cols: T Y P H M D S Z K A
(71): [-15  31 -10   8 -56 -59 -48 -96  68  21]
(115): [ -8 -22 104  12  -2  97 -33  79 -49 -61]
(110): [ -8 104 -22  23  61  99  41  71  -9   8]
col: [-96  79]  Z
at: [ -8 -22 104]  (115), 1
col: [-8 -8]  T
at: [ 31 -10   8]  (71), 2

cols: L F W Q J V E G B R
(25): [  1  15  61  49  27  35 -40  51  -2   5]
(86): [ 30  32  14 -24  11  -8 -18  32  51  63]
(27): [ 69  -7  -7  37  -9 -52  -7 -44 -23 -23]
(61): [ 40   3 -51   0 -17 -34  80 -66  43  56]
(185): [ 69  -7  38 -66  -9 -52  -7 -44 -23 -23]
(166): [-22  12  51  38  43   8   3  53  24  47]
(70): [-64  -9 -60  53 -38  52   3  19  47  48]
(109): [ 69  -7  -7 -66  -9 -52  -7 -44 -23 -23]
(111): [-40 -24  -4  39  98  49 -21  32 -11  39]
(209): [-19 -26 -29  57  78   0 -31  34 -67 -52]
(211): [ -7  60 -37  15 -72  46 -23   5  73  78]
(182): [ 73  36  30 -41 -50  -4 -49   9  -3  -6]
at: [-49   9  -3]  (182), 7
succ: [19]  [47]
succ: [-3]  [-6]
col: [-26  60  36]  F
at: [ 32 -11]  (111), 8
[ 69  -7  -7 -66  -9 -52  -7 -44 -23 -23]  (109)

cols: tapor Bere Labes gizib vaf gib Gosak
(59): [-6  0 -5 -2  4 13 54]
(87): [ 1  5  6 20  9 60 82]
(117): [ 32  60 102  62  25  72  90]
(107): [ 0  1  2 20 22 62 85]
(121): [12 32 94 60 27 68 89]
(23): [-2 -1  6  4  6 50 85]
(17): [  2   5 -13   6   3  20  71]
(28): [ 4 24 85 59 22 70 90]
(94): [ 5 26 98 63 22 62 88]
col: [ 6 59]  gizib
col: [72 62]  gib
col: [32  0]  tapor
col: [ 0 12 -2  2  4]  tapor

cols: debev duza midu Vunif pafil supar fer
(57): [ 85 -75  32  43 -26  38  28]
(3): [ 2 -7  8 12 16 52 22]
(103): [ 32 -75  85  43 -26  44  37]
col: [85  2]  debev
at: [ 85 -75  32  43 -26]  (57), 1

cols: kuf kubel getu zeni reg Lasu Sivab
(116): [ 24  25  21 -52 -28  95 -27]
(136): [-26  11 -61   5 -10  57  43]
(6): [-14   3  39 -29 -27  76 -32]
(31): [-14  39   3 -29  61  60  13]
at: [-14  39   3 -29]  (31), 1
succ: [-52]  [-28]
succ: [21]  [-52]
succ: [61]  [60]
at: [57 43]  (136), 6
succ: [60]  [13]

cols: mer Tus zor famev ludeg kezep lefup zol gasi
(102): [ 39  37  -3  33   1  37 -37   8 -58]
(76): [ 6 56 -1 40 21 58 53 30 10]
(37): [-15  47  67 -55 -91  23 -13 -12 -26]
(40): [-51  48  15 -39  -1  39  44 -18   9]
(90): [  0 -13   6 -61 -31 -46 -84 -20 -26]
(12): [-19 -29  40 -30 -10 -36   3 -16  35]
col: [ -1 -31]  ludeg
col: [-39 -61 -30]  famev
succ: [-30]  [-10]

cols: zare tigi modo Dosud Gel vusa kur Mumip nevov bekob
(9): [-18 -56   6  46 -56  -7  24  48 -75  -8]
(22): [-69  54  52  12 -14 -79  29   4  37 -74]
(52): [-10  24   9  64  -7 -56  -8  60 -53  -8]
(129): [-30  65  12 -34  28 -42 -18 -44  70 -39]
at: [-56  -7]  (9), 5
succ: [37]  [-74]
col: [-14  -7  28]  Gel
at: [-7 24]  (9), 6

cols: N X U C
(126): [-58 -57  28  44]
(145): [-19  -3  44  14]
(26): [ -3 -19  44  44]
(69): [-22 -66  44  44]
(10): [-36 -53 -50  37]
(63): [-58 -24 -20  44]
col: [-58 -19  -3]  N
at: [-19  -3  44]  (145), 1
succ: [28]  [44]
at: [-58 -57]  (126), 1
col: [ -3 -22 -36 -58]  N
[ -3 -19  44  44]  (26)
succ: [-22]  [-66]

cols: Dimib lipun Kap bovun Lut kig Didib
(47): [ 82  14   5  77  14 -79   0]
(137): [24 15 17 74 55 63 39]
(34): [-43 -29   0  77 -79  14   5]
(54): [ 78  71 -19 -56 -79  14   0]
(4): [  4   1   9 -64  23  42 -19]
at: [  0  77 -79  14   5]  (34), 3
at: [ 14 -79   0]  (47), 5
at: [-64  23  42 -19]  (4), 4
col: [39  5]  Didib
[-43 -29   0  77 -79  14   5]  (34)

cols: zap Tagu zeper dap guba nus vomam
(99): [  8 -33 -49 -36  -4  28  41]
(72): [-5 13 23 71 95 -8 50]
(178): [ -77 -102  -63   20   89  101   47]
(74): [ 80  29 -39 -79 -69 -13  42]
(176): [-81 -17  56  95  71   5 -64]
(106): [ -5  13  23  23  11  -8 -28]
(16): [-103  -82   -9   69  104  -15  -24]
(65): [-103  -82   -9   69  104   70   -6]
at: [95 71]  (176), 4
at: [13 23 23 11]  (106), 2

cols: Liso tegun repi piz raguk
(154): [43 30 30 30 83]
(83): [43 30 30 67 49]
(88): [25 19 45 31 30]
(21): [43 30 30 50 83]
(80): [41 52 34 42 33]
(123): [30 60 37 61 36]
(122): [47 33 26 36 30]
at: [33 26 36 30]  (122), 2
col: [67 31]  piz
col: [37 26]  repi

cols: vubot tili dore Pava
(24): [-10 -39   9 -33]
(97): [ -1  31 -11  83]
(51): [  7  -3 -12  -5]
(14): [ -1  31 -11   3]
(81): [-16  17  -1  16]
at: [ 31 -11   3]  (14), 2
[ -1  31 -11   3]  (14)
succ: [7]  [-3]

cols: komun suvu leg kegur Pul
(53): [ 74  45 -11 -82   0]
(20): [ 43  74  45  62 -80]
(132): [ 58   4  -3  63 -68]
(96): [ 43  74  45 -11 -50]
(130): [ 43 -67  45 -11 -80]
succ: [63]  [-68]
col: [  0 -80]  Pul
at: [ 74  45  62 -80]  (20), 2
[ 43  74  45 -11 -50]  (96)
succ: [-3]  [63]
succ: [-82]  [0]
col: [74 43 58 43]  komun

cols: Gebe puge Fofis Mot sobeb Dit kuz poz Simek
(36): [   6  -79 -101  -20  -44   16   -3    5   36]
(2): [-13  29 -48 -38 -75 -29  71  18   8]
(134): [-34 -25  42  28  56  44 -93  -3   8]
(58): [-33 -24 -91 -32 -11  19   4  63 -46]
succ: [-34]  [-25]
succ: [-25]  [42]
at: [-3  8]  (134), 8
succ: [-11]  [19]
at: [ 19   4  63 -46]  (58), 6
succ: [19]  [4]

cols: bol Mek bugot Sabo kifu
(149): [-63  19 -30 -35  24]
(19): [-82  68  11  35  44]
(112): [ 6 -4 78 52 51]
(105): [-44   6 -38  46  45]
(124): [ 58 101  68  19  70]
col: [  6 -44  58]  bol
col: [-30  11  78 -38]  bugot
col: [-30  11  78]  bugot
col: [-35  35  52]  Sabo
col: [ 11  78 -38]  bugot
col: [-82   6]  bol

cols: begup gagup det Vudi roz nupo zupud
(56): [ 4 10 37 84  8 29  3]
(73): [  4  10  37  84  -7 -40  67]
(8): [ -8 -17 -69  84 -10 -60  84]
succ: [-69]  [84]
succ: [-10]  [-60]

cols: lezes zes Fuzi sis Danu
(114): [ 73 -77 -29 -46   7]
(84): [ 77 -25 -19 -85  50]
(77): [ 108   80  -46 -112   40]
(128): [  98  -40  -33 -107   54]
(55): [ 81 -70 -31 -89  20]
(119): [ 77   1 -19 -85  50]
(78): [  73  -77  -31 -112   76]
col: [50 40 54 20]  Danu
at: [-40 -33]  (128), 2
at: [-70 -31 -89]  (55), 2
at: [ -46 -112   40]  (77), 3
col: [  1 -77]  zes
[ 73 -77 -29 -46   7]  (114)
succ: [81]  [-70]

cols: Lakon mam Depu vesup durof sir
(144): [36 17 30 77 10 18]
(183): [ 47  58  -4  31 -23 -31]
(179): [ 47 -12 -38  15  16 -48]
(18): [-17  16 -12 -38  15 -36]
(35): [-28  56 -57  11 105  90]
(98): [ 59  30 -99 -41  -7 -18]
(138): [ 37   5  65  58 -26 -44]
(13): [ 39  69 -57  28  61  71]
(91): [ 42  66 -20  37  66  70]
at: [ 16 -12 -38  15]  (18), 2
col: [-28  59  37]  Lakon
succ: [105]  [90]

cols: tuk ginu guvus fivez bafes
(214): [ 84  -7 -48 -35  27]
(195): [ 78 -19 -33 -25   9]
(204): [ 20 -58 -57  32  -5]
(202): [  9 -35 -67  17  -4]
(191): [49  7 -4  8 -7]
(217): [ 21  17   5 -30  14]
(203): [-14 -21  -6  66 -25]
(158): [  58  -51 -110   -5   27]
(133): [101 -45  -4   8  35]
(169): [  76  -33 -102  -72   52]
(142): [ 79 -10 -57 -49  44]
(168): [ 77 -13 -34 -20  31]
at: [ -7 -48]  (214), 2
at: [-13 -34]  (168), 2
at: [17  5]  (217), 2
at: [ 7 -4  8 -7]  (191), 2
[49  7 -4  8 -7]  (191)
succ: [-13]  [-34]
col: [27 35 52 44 31]  bafes

cols: Kadob fuz dum ruga
(75): [-2 82 17 81]
(48): [-2 82 17 69]
(11): [-2 82 17 68]
col: [69 68]  ruga
[-2 82 17 68]  (11)
[-2 82 17 69]  (48)

cols: sebaz fuf Lupab vip
(30): [-23 -42   8 -26]
(45): [-34  22 -37  26]
(41): [-41 -30 -16   9]
(104): [-30 -41 -17 -79]
at: [ 22 -37]  (45), 2
succ: [-16]  [9]
at: [-23 -42]  (30), 1
at: [-30 -41 -17]  (104), 1
succ: [-17]  [-79]
succ: [8]  [-26]

cols: Vasut paf padet suk Dif dolod
(101): [  7   5  38   0 -79   1]
(89): [-10   4 -10  -4  32  -6]
(95): [-22 -20  57   2   7  -3]
(113): [-22 -20  57   2   7 -22]
(155): [ 22 -15  -3  27  10  25]
(159): [-10  -4   4 -10  24 -10]
col: [-22 -22  22]  Vasut
succ: [-79]  [1]
at: [-10  -4   4 -10]  (159), 1
[-22 -20  57   2   7  -3]  (95)
[-10  -4   4 -10  24 -10]  (159)
at: [-10  24 -10]  (159), 4

